Below is a small trained network, with its code and all its weights. Each question gives an input and a target symbol and asks what happens when units are switched off, that is, made to give their printed mean instead of their output.

import numpy as np


def w(rows, s, z=0):
    codes = np.array(rows[::2]) - 128.0
    scale = np.full(codes.shape[1], s)
    scale[-1] = z or s
    return codes * scale


def softmax(a):
    e = np.exp(a - a.max(-1, keepdims=True))
    return e / e.sum(-1, keepdims=True)


def log_softmax(a):
    a = a - a.max(-1, keepdims=True)
    return a - np.log(np.exp(a).sum(-1, keepdims=True))


def net(x, mask):
    ids = ['αβγδεζηλμξπσψ'.index(c) for c in x.split()]
    T = len(ids)
    res = E[ids] + P[:T]
    u = 0
    for l in range(2):
        r = res
        for j in range(3):
            rows = slice(3 * j, 3 * j + 3)
            q, k, v = (r @ M[l][rows].T for M in (Q, K, V))
            z = softmax(np.where(np.tri(T) > 0, q @ k.T / 3**0.5, -1e9)) @ v
            o = O[l][rows]
            res = res + np.where(mask[u + j], z, o[:, -1]) @ o[:, :-1]
        u += 3
    return log_softmax(res[-1] @ U[:, :-1].T + U[:, -1])


Q, K, V, O = {}, {}, {}, {}
E = w([
[152,49,151],'α',
[181,134,149],'β',
[152,251,215],'γ',
[101,176,119],'δ',
[130,144,218],'ε',
[179,105,57],'ζ',
[98,189,142],'η',
[108,203,113],'λ',
[73,64,224],'μ',
[141,73,242],'ξ',
[26,149,251],'π',
[45,88,99],'σ',
[71,236,36],'ψ',
],0.014)
P = w([
[211,8,100],'0',
[65,225,122],'1',
[51,133,161],'2',
[78,92,197],'3',
[94,110,230],'4',
[90,113,225],'5',
[84,122,247],'6',
[58,96,211],'7',
[58,124,253],'8',
[115,74,136],'9',
[114,67,56],'10',
],0.0051)
Q[0] = w([
[159,201,164],'0.h0',
[61,163,69],'0.h0',
[125,129,204],'0.h0',
[89,182,197],'0.h1',
[189,94,19],'0.h1',
[97,186,18],'0.h1',
[132,255,224],'0.h2',
[78,176,5],'0.h2',
[129,154,101],'0.h2',
],0.0075)
K[0] = w([
[160,61,124],'0.h0',
[107,90,173],'0.h0',
[149,99,64],'0.h0',
[95,136,188],'0.h1',
[255,189,44],'0.h1',
[94,190,107],'0.h1',
[153,153,96],'0.h2',
[250,147,92],'0.h2',
[128,129,81],'0.h2',
],0.0092)
V[0] = w([
[94,166,188],'0.h0',
[157,133,76],'0.h0',
[152,54,176],'0.h0',
[150,187,109],'0.h1',
[171,65,65],'0.h1',
[180,178,70],'0.h1',
[215,114,139],'0.h2',
[252,158,91],'0.h2',
[159,102,204],'0.h2',
],0.012)
O[0] = w([
[189,197,107,137],'0.h0',
[28,110,232,91],'0.h0',
[174,15,79,219],'0.h0',
[117,176,180,47],'0.h1',
[61,98,160,101],'0.h1',
[126,151,255,2],'0.h1',
[173,87,175,125],'0.h2',
[140,51,237,29],'0.h2',
[207,146,126,223],'0.h2',
],0.0076,0.0063)
Q[1] = w([
[86,164,124],'1.h0',
[118,239,147],'1.h0',
[88,254,221],'1.h0',
[57,134,96],'1.h1',
[130,165,235],'1.h1',
[196,176,74],'1.h1',
[96,35,56],'1.h2',
[57,180,225],'1.h2',
[122,188,23],'1.h2',
],0.0084)
K[1] = w([
[68,151,139],'1.h0',
[44,151,118],'1.h0',
[36,154,137],'1.h0',
[116,48,165],'1.h1',
[50,85,78],'1.h1',
[190,93,148],'1.h1',
[61,103,162],'1.h2',
[175,198,2],'1.h2',
[140,67,149],'1.h2',
],0.0086)
V[1] = w([
[168,255,42],'1.h0',
[180,156,119],'1.h0',
[137,249,170],'1.h0',
[98,92,176],'1.h1',
[17,144,128],'1.h1',
[154,116,138],'1.h1',
[145,158,221],'1.h2',
[220,199,37],'1.h2',
[215,137,151],'1.h2',
],0.0088)
O[1] = w([
[58,130,136,64],'1.h0',
[84,73,201,130],'1.h0',
[84,139,177,6],'1.h0',
[210,135,113,129],'1.h1',
[119,191,69,69],'1.h1',
[178,138,171,145],'1.h1',
[82,151,254,98],'1.h2',
[29,74,103,85],'1.h2',
[131,4,213,149],'1.h2',
],0.0071,0.018)
U = w([
[182,133,43,130],'α',
[184,103,208,189],'β',
[116,72,218,104],'γ',
[138,129,106,153],'δ',
[143,51,165,130],'ε',
[216,221,183,79],'ζ',
[136,113,124,123],'η',
[114,170,120,243],'λ',
[118,99,48,112],'μ',
[174,3,125,2],'ξ',
[74,102,90,131],'π',
[133,187,17,91],'σ',
[119,237,103,158],'ψ',
],0.005,0.0097)

Each question gives the input, a string of symbols that net reads in full, and the target symbol t.
The units are the heads (3 rows each of Q, K, V and O). Each row of codes is followed by its name. A weight is (code - 128) times the scale printed after its matrix; where a second scale follows, it is the last column's (O and U).
mask holds one flag per head, layer by layer. A switched-off head (its flag False) gives its mean, the last column of its rows in O, instead of its output. The means were averaged over made-up inputs and are rounded, as every weight is.
A unit's drop is (log p(t) with every unit on - log p(t) with that unit switched off) / (log p(t) with every unit on - log p(t) with every unit switched off).
The circuit of an input: a set's keep is (log p(t) with only the set's units on - log p(t) with every unit switched off) / (log p(t) with every unit on - log p(t) with every unit switched off). Starting from all 6 units, units are removed one at a time, each time the one whose removal leaves the highest keep (on an exact tie, the one counted first), for as long as the keep stays at least 0.8.
circuit, biggest first: the units of the circuit, biggest drop first
most important unit: the unit with the biggest drop
which heads matter: for each layer, one digit per head in row order, 1 if its drop is at least 0.15 and else 0, layers parted by /
drop when u is switched off: that unit's drop, to one decimal
input α ζ μ α π α ξ α ε, target α: circuit, biggest first -> (0.h1, 0.h0, 0.h2, 1.h0)
input α α α α α α α α π, target α: circuit, biggest first -> (0.h1, 0.h0, 1.h2)
input β ξ η, target β: circuit, biggest first -> (0.h2, 1.h2, 0.h1)
input γ μ μ η α α, target γ: circuit, biggest first -> (1.h2, 0.h2, 1.h0, 0.h1)
input γ π α ε α π δ α ζ ζ α, target γ: which heads matter -> 011 / 101
input β α α μ ε δ ξ λ β λ, target β: most important unit -> 0.h2
input α ζ μ, target α: circuit, biggest first -> (0.h1, 1.h0, 0.h0, 0.h2)
input ζ γ μ α ζ η ψ β α β β, target ζ: circuit, biggest first -> (1.h2, 0.h2, 0.h0, 0.h1)
input ξ α α, target ξ: circuit, biggest first -> (0.h2, 0.h0, 1.h1, 1.h2)
input α α ζ α α η μ γ, target α: circuit, biggest first -> (0.h1, 0.h0, 1.h2)
input π α π α μ, target π: which heads matter -> 101 / 111
input β β ξ ζ, target β: circuit, biggest first -> (0.h2, 0.h1, 1.h2)
input ζ π α μ μ α δ, target ζ: circuit, biggest first -> (1.h2, 0.h2, 0.h1, 0.h0)
input β α β ξ β α ε α β α γ, target β: circuit, biggest first -> (0.h2, 1.h2, 0.h1, 0.h0)
input π σ β β, target π: circuit, biggest first -> (1.h0, 1.h2, 0.h2, 0.h0)
input σ α ε δ σ δ α δ, target σ: most important unit -> 1.h2
input ζ β β, target ζ: which heads matter -> 111 / 111
input γ ζ λ δ, target γ: which heads matter -> 110 / 101
input β α α, target β: which heads matter -> 011 / 001
input β α η β β ε ε β α η, target β: most important unit -> 0.h2
input ψ ψ γ ψ, target ψ: drop when 0.h0 is switched off -> 0.3
input α ζ ζ β, target β: drop when 1.h0 is switched off -> -0.1
input α μ α, target α: drop when 1.h0 is switched off -> 0.4
